Here is a tiny trained network, its code and every weight. The questions are about switching its units off for an input and a class, where a switched-off unit gives its printed mean instead of its output.

import numpy as np


def w(rows, s, z=0):
    codes = np.array(rows[::2]) - 128.0
    scale = np.full(codes.shape[1], s)
    scale[-1] = z or s
    return codes * scale


def norm(h):
    return h / np.sqrt((h * h).mean(-1, keepdims=True) + 1e-5)


def f(y):
    return np.maximum(y, 0)


def log_softmax(a):
    a = a - a.max(-1, keepdims=True)
    return a - np.log(np.exp(a).sum(-1, keepdims=True))


def net(x, mask):
    res = np.array(x, float).reshape(1, 8) / 4 @ E
    u = 0
    for l in range(2):
        y = f(norm(res) @ A[l][:, :-1].T + A[l][:, -1])
        res = res + np.where(mask[u : u + 12], y, B[l][:, -1]) @ B[l][:, :-1]
        u += 12
    return log_softmax(norm(res)[-1] @ U[:, :-1].T + U[:, -1])


A, B = {}, {}
E = w([
[244,72,102,222,201,184,192],'x0',
[127,128,130,126,130,129,129],'x1',
[116,126,119,131,127,130,147],'x2',
[153,149,95,29,248,113,148],'x3',
[117,129,117,133,125,129,146],'x4',
[146,217,138,96,99,252,137],'x5',
[136,127,136,124,129,128,114],'x6',
[147,151,223,148,122,86,225],'x7',
],0.0018)
A[0] = w([
[196,164,254,148,115,55,200,125],'0.n1',
[99,148,130,73,140,116,129,114],'0.n2',
[133,88,179,90,127,119,154,158],'0.n3',
[142,161,161,98,134,171,96,131],'0.n4',
[144,156,217,108,146,133,150,100],'0.n5',
[188,120,124,181,186,157,115,124],'0.n6',
[112,94,94,180,152,81,150,137],'0.n7',
[92,67,82,143,150,120,68,143],'0.n8',
[124,194,135,102,98,225,155,56],'0.n9',
[109,166,155,80,73,122,109,2],'0.n10',
[137,174,75,62,207,57,135,110],'0.n11',
[50,162,132,118,82,118,102,108],'0.n12',
],0.0049,0.0018)
B[0] = w([
[66,176,28,136,107,88,152,254],'0.n1',
[119,116,198,205,245,175,91,185],'0.n2',
[153,160,72,148,95,48,131,173],'0.n3',
[155,61,61,125,129,118,187,186],'0.n4',
[68,170,89,144,159,110,200,183],'0.n5',
[25,106,156,138,176,113,108,224],'0.n6',
[127,135,180,68,119,85,92,199],'0.n7',
[137,224,47,86,81,94,166,210],'0.n8',
[149,3,107,26,89,28,143,216],'0.n9',
[51,127,127,144,150,139,121,175],'0.n10',
[217,194,209,148,124,160,160,238],'0.n11',
[182,108,143,191,208,121,94,212],'0.n12',
],0.0036,0.0032)
A[1] = w([
[100,65,145,187,221,97,110,162],'1.n1',
[141,112,140,68,116,103,176,225],'1.n2',
[178,115,98,67,118,93,135,252],'1.n3',
[173,131,102,218,161,9,155,149],'1.n4',
[85,126,151,176,63,137,99,156],'1.n5',
[83,134,172,86,133,66,73,153],'1.n6',
[111,138,95,138,197,152,211,219],'1.n7',
[137,119,117,180,1,76,104,156],'1.n8',
[151,134,38,108,113,170,89,89],'1.n9',
[85,164,196,64,97,107,107,146],'1.n10',
[197,166,67,109,131,134,66,184],'1.n11',
[101,143,100,107,145,103,111,176],'1.n12',
],0.0045,0.0013)
B[1] = w([
[93,123,82,175,105,209,156,193],'1.n1',
[157,78,157,118,104,136,25,186],'1.n2',
[150,118,173,125,52,94,146,201],'1.n3',
[132,117,125,72,104,182,90,253],'1.n4',
[140,186,211,123,253,143,129,166],'1.n5',
[183,49,91,151,82,230,194,186],'1.n6',
[104,136,141,159,114,126,63,222],'1.n7',
[193,151,163,67,186,111,125,199],'1.n8',
[89,202,115,136,109,43,179,167],'1.n9',
[107,50,32,196,121,204,114,160],'1.n10',
[62,137,167,166,112,80,189,179],'1.n11',
[116,126,119,160,135,128,144,184],'1.n12',
],0.0045)
U = w([
[57,102,82,220,160,254,120,220],'0',
[47,223,81,123,85,34,183,156],'1',
[185,46,127,50,41,140,123,126],'2',
[178,194,236,100,218,152,100,1],'3',
],0.0091,0.00071)

Each question gives the input, the list of numbers given to net, and the class t.
The units are the neurons (one row each of A and B). Each row of codes is followed by its name. A weight is (code - 128) times the scale printed after its matrix; where a second scale follows, it is the last column's (A, B and U).
mask holds one flag per neuron, layer by layer. A switched-off neuron (its flag False) gives its mean, the last column of its row in B, instead of its output. The means were averaged over made-up inputs and are rounded, as every weight is.
A unit's drop is (log p(t) with every unit on - log p(t) with that unit switched off) / (log p(t) with every unit on - log p(t) with every unit switched off).
The circuit of an input: a set's keep is (log p(t) with only the set's units on - log p(t) with every unit switched off) / (log p(t) with every unit on - log p(t) with every unit switched off). Starting from the 12 units with the biggest drops (on a tie, the unit counted first), units are removed one at a time, each time the one whose removal leaves the highest keep (on an exact tie, the one counted first), for as long as the keep stays at least 0.8.
units of the circuit, in order: the units of the circuit, biggest drop first
top k neurons: the k neurons with the biggest drops, biggest first
k most important neurons of layer l: the k neurons of layer l with the biggest drops, biggest first
input [2,5,-5,-8,6,-3,4,-5], class 3: units of the circuit, in order	[1.n8 1.n5]
input [-6,-7,-1,8,-2,-1,1,-3], class 3: units of the circuit, in order	[0.n11]
input [-4,1,1,4,-5,4,1,-3], class 0: units of the circuit, in order	[0.n2 1.n8]
input [-8,4,3,-7,-4,3,-1,1], class 0: top 4 neurons	[1.n10 0.n10 1.n6 0.n11]
input [-4,-1,6,3,1,-7,-1,-1], class 2: top 3 neurons	[0.n8 0.n6 0.n11]
input [4,2,-7,7,1,-7,-7,6], class 2: units of the circuit, in order	[1.n4 1.n5]
input [7,1,0,-8,2,0,3,-2], class 3: top 2 neurons	[1.n5 1.n8]
input [5,-1,4,-4,-4,-6,8,-8], class 1: units of the circuit, in order	[0.n8 1.n9]
input [2,-7,8,-7,-7,-6,5,4], class 3: 2 most important neurons of layer 1	[1.n8 1.n5]
input [-6,5,-4,6,-7,7,7,4], class 2: top 3 neurons	[0.n9 0.n4 0.n6]
input [1,-7,-2,-3,-1,3,4,5], class 1: top 2 neurons	[0.n1 0.n5]
input [1,4,1,-5,3,-6,7,-7], class 1: 2 most important neurons of layer 1	[1.n9 1.n11]
input [-8,-5,3,-6,2,2,1,-5], class 0: top 2 neurons	[1.n10 1.n6]
input [8,3,0,5,-4,1,8,3], class 0: units of the circuit, in order	[0.n6 1.n1]
input [3,-3,-6,3,6,8,-6,-6], class 2: units of the circuit, in order	[0.n9]
input [-1,-7,6,-1,4,8,-4,-7], class 2: 2 most important neurons of layer 1	[1.n2 1.n3]
input [0,-8,-8,-2,5,5,-6,4], class 2: 3 most important neurons of layer 0	[0.n9 0.n8 0.n6]
input [-8,-6,5,-7,7,5,-8,-4], class 0: top 2 neurons	[1.n10 0.n10]
input [-1,3,3,5,-8,0,7,-5], class 1: top 2 neurons	[0.n8 1.n11]
input [7,4,-4,4,-7,-5,1,2], class 0: top 3 neurons	[0.n6 1.n1 0.n9]
input [-7,-8,-2,-6,-7,-3,-6,-4], class 0: top neuron	[1.n6]
input [-3,-5,-5,1,5,-8,-3,7], class 2: units of the circuit, in order	[1.n4 1.n6]
input [5,2,4,-2,6,-8,-1,1], class 2: top 3 neurons	[0.n7 0.n2 1.n4]
input [7,-2,-1,8,2,8,-5,-8], class 1: top 3 neurons	[1.n9 0.n2 1.n11]
